Below is a small trained network, with its code and all its weights. Each question gives an input and a class and asks what happens when units are switched off, that is, made to give their printed mean instead of their output.

import numpy as np


def w(rows, s, z=0):
    codes = np.array(rows[::2]) - 128.0
    scale = np.full(codes.shape[1], s)
    scale[-1] = z or s
    return codes * scale


def f(y):
    return np.maximum(y, 0)


def log_softmax(a):
    a = a - a.max(-1, keepdims=True)
    return a - np.log(np.exp(a).sum(-1, keepdims=True))


def net(x, mask):
    res = np.array(x, float).reshape(1, 3) / 4 @ E
    y = f(res @ A[0][:, :-1].T + A[0][:, -1])
    res = res + np.where(mask, y, B[0][:, -1]) @ B[0][:, :-1]
    return log_softmax(res[-1] @ U[:, :-1].T + U[:, -1])


A, B = {}, {}
E = w([
[133,128,131,129,248,115,127,122,125,148,154],'x0',
[120,123,133,127,113,147,125,122,130,234,99],'x1',
[121,124,129,129,123,149,136,246,132,148,143],'x2',
],0.011)
A[0] = w([
[137,129,128,125,80,127,131,151,127,153,116,97],'N0',
[128,125,128,130,118,124,135,148,117,138,129,130],'N1',
[127,129,129,124,82,134,136,147,133,165,124,104],'N2',
[129,136,126,128,92,140,121,126,137,102,115,153],'N3',
[128,127,129,127,171,131,126,149,134,144,129,149],'N4',
[130,130,128,128,118,119,129,179,128,11,149,35],'N5',
[131,131,133,125,183,126,125,82,127,75,134,128],'N6',
[125,124,128,125,62,130,131,191,131,198,113,106],'N7',
[132,126,127,130,194,121,136,142,132,162,134,12],'N8',
[128,129,126,129,151,127,124,176,131,116,130,13],'N9',
[127,129,127,130,138,133,125,99,131,188,120,1],'N10',
[130,130,127,134,161,125,130,93,123,90,138,141],'N11',
[129,127,127,129,65,120,135,120,132,108,125,182],'N12',
[127,126,130,126,133,131,128,92,129,235,106,25],'N13',
[126,128,130,128,155,136,132,241,131,119,144,4],'N14',
[128,131,127,131,162,119,126,103,121,92,140,120],'N15',
[128,131,130,126,186,124,123,144,126,161,136,12],'N16',
[124,129,126,136,74,124,134,165,121,157,123,89],'N17',
[124,127,125,126,179,136,117,92,133,90,136,181],'N18',
[125,128,129,128,20,135,126,105,131,76,115,49],'N19',
[119,127,133,124,116,145,109,144,111,138,113,63],'N20',
[129,128,128,128,95,122,125,8,128,148,112,35],'N21',
[130,129,118,127,142,113,145,112,117,114,133,54],'N22',
],0.016,0.0065)
B[0] = w([
[125,134,138,128,188,156,119,141,187,103,123,176],'N0',
[134,131,133,129,140,149,112,116,144,133,119,150],'N1',
[125,129,124,133,186,162,107,137,186,114,127,180],'N2',
[136,126,133,124,75,121,140,129,67,174,133,187],'N3',
[126,131,127,133,40,120,122,105,72,138,112,186],'N4',
[112,130,130,129,49,212,92,166,79,255,101,229],'N5',
[129,128,117,120,198,90,138,104,193,53,134,222],'N6',
[120,127,128,133,223,204,94,152,227,121,116,228],'N7',
[117,132,127,127,73,200,100,169,108,204,108,179],'N8',
[144,131,126,122,103,80,141,91,89,98,137,150],'N9',
[140,132,131,131,97,66,141,80,80,66,132,161],'N10',
[130,129,127,132,165,95,146,115,162,77,132,199],'N11',
[128,127,136,128,63,138,131,146,50,207,134,220],'N12',
[139,124,124,122,15,49,173,111,5,120,157,213],'N13',
[139,122,127,126,22,41,171,71,8,130,145,203],'N14',
[135,121,134,134,178,104,136,115,169,86,133,188],'N15',
[120,126,131,124,81,201,105,176,120,195,121,171],'N16',
[119,134,125,120,202,157,112,143,202,103,120,182],'N17',
[137,126,135,130,149,80,149,102,142,68,136,220],'N18',
[139,123,119,128,78,27,166,75,48,76,148,247],'N19',
[134,134,126,129,167,141,122,125,152,97,131,140],'N20',
[115,129,130,129,45,212,97,204,73,237,117,236],'N21',
[126,139,128,126,167,128,118,121,167,99,123,141],'N22',
],0.015,0.011)
U = w([
[159,122,122,121,102,4,184,50,91,97,160,192],'0',
[102,127,132,127,103,223,89,218,122,198,92,145],'1',
[127,133,126,130,250,140,113,122,244,57,117,3],'2',
],0.012,0.0039)

Each question gives the input, the list of numbers given to net, and the class t.
The units are the neurons (one row each of A and B). Each row of codes is followed by its name. A weight is (code - 128) times the scale printed after its matrix; where a second scale follows, it is the last column's (A, B and U).
mask holds one flag per neuron, in row order. A switched-off neuron (its flag False) gives its mean, the last column of its row in B, instead of its output. The means were averaged over made-up inputs and are rounded, as every weight is.
A unit's drop is (log p(t) with every unit on - log p(t) with that unit switched off) / (log p(t) with every unit on - log p(t) with every unit switched off).
The circuit of an input: a set's keep is (log p(t) with only the set's units on - log p(t) with every unit switched off) / (log p(t) with every unit on - log p(t) with every unit switched off). Starting from the 12 units with the biggest drops (on a tie, the unit counted first), units are removed one at a time, each time the one whose removal leaves the highest keep (on an exact tie, the one counted first), for as long as the keep stays at least 0.8.
units of the circuit, in order: the units of the circuit, biggest drop first
unit that matters most: the unit with the biggest drop
k most important neurons: the k neurons with the biggest drops, biggest first
drop of u: that unit's drop, to one decimal
input [-4,-8,4], class 1: units of the circuit, in order -> [N5]
input [7,0,-1], class 2: 3 most important neurons -> [N19 N14 N13]
input [0,3,8], class 2: 3 most important neurons -> [N7 N21 N5]
input [8,-2,8], class 0: 3 most important neurons -> [N14 N21 N9]
input [8,0,7], class 0: 4 most important neurons -> [N14 N21 N5 N9]
input [0,3,-2], class 1: 4 most important neurons -> [N19 N14 N6 N18]
input [-4,4,-8], class 1: 2 most important neurons -> [N21 N14]
input [-1,-6,4], class 1: 3 most important neurons -> [N5 N19 N13]
input [-4,2,-7], class 1: 2 most important neurons -> [N21 N14]
input [-5,1,-7], class 1: 3 most important neurons -> [N21 N14 N13]
input [-1,-6,3], class 1: 2 most important neurons -> [N5 N19]
input [1,-4,8], class 0: 3 most important neurons -> [N14 N21 N9]
input [4,-1,-4], class 2: drop of N13 -> 0.1
input [1,-2,-1], class 2: drop of N12 -> 0.1
input [-7,2,8], class 2: unit that matters most -> N7
input [1,-4,-8], class 2: drop of N19 -> 0.1
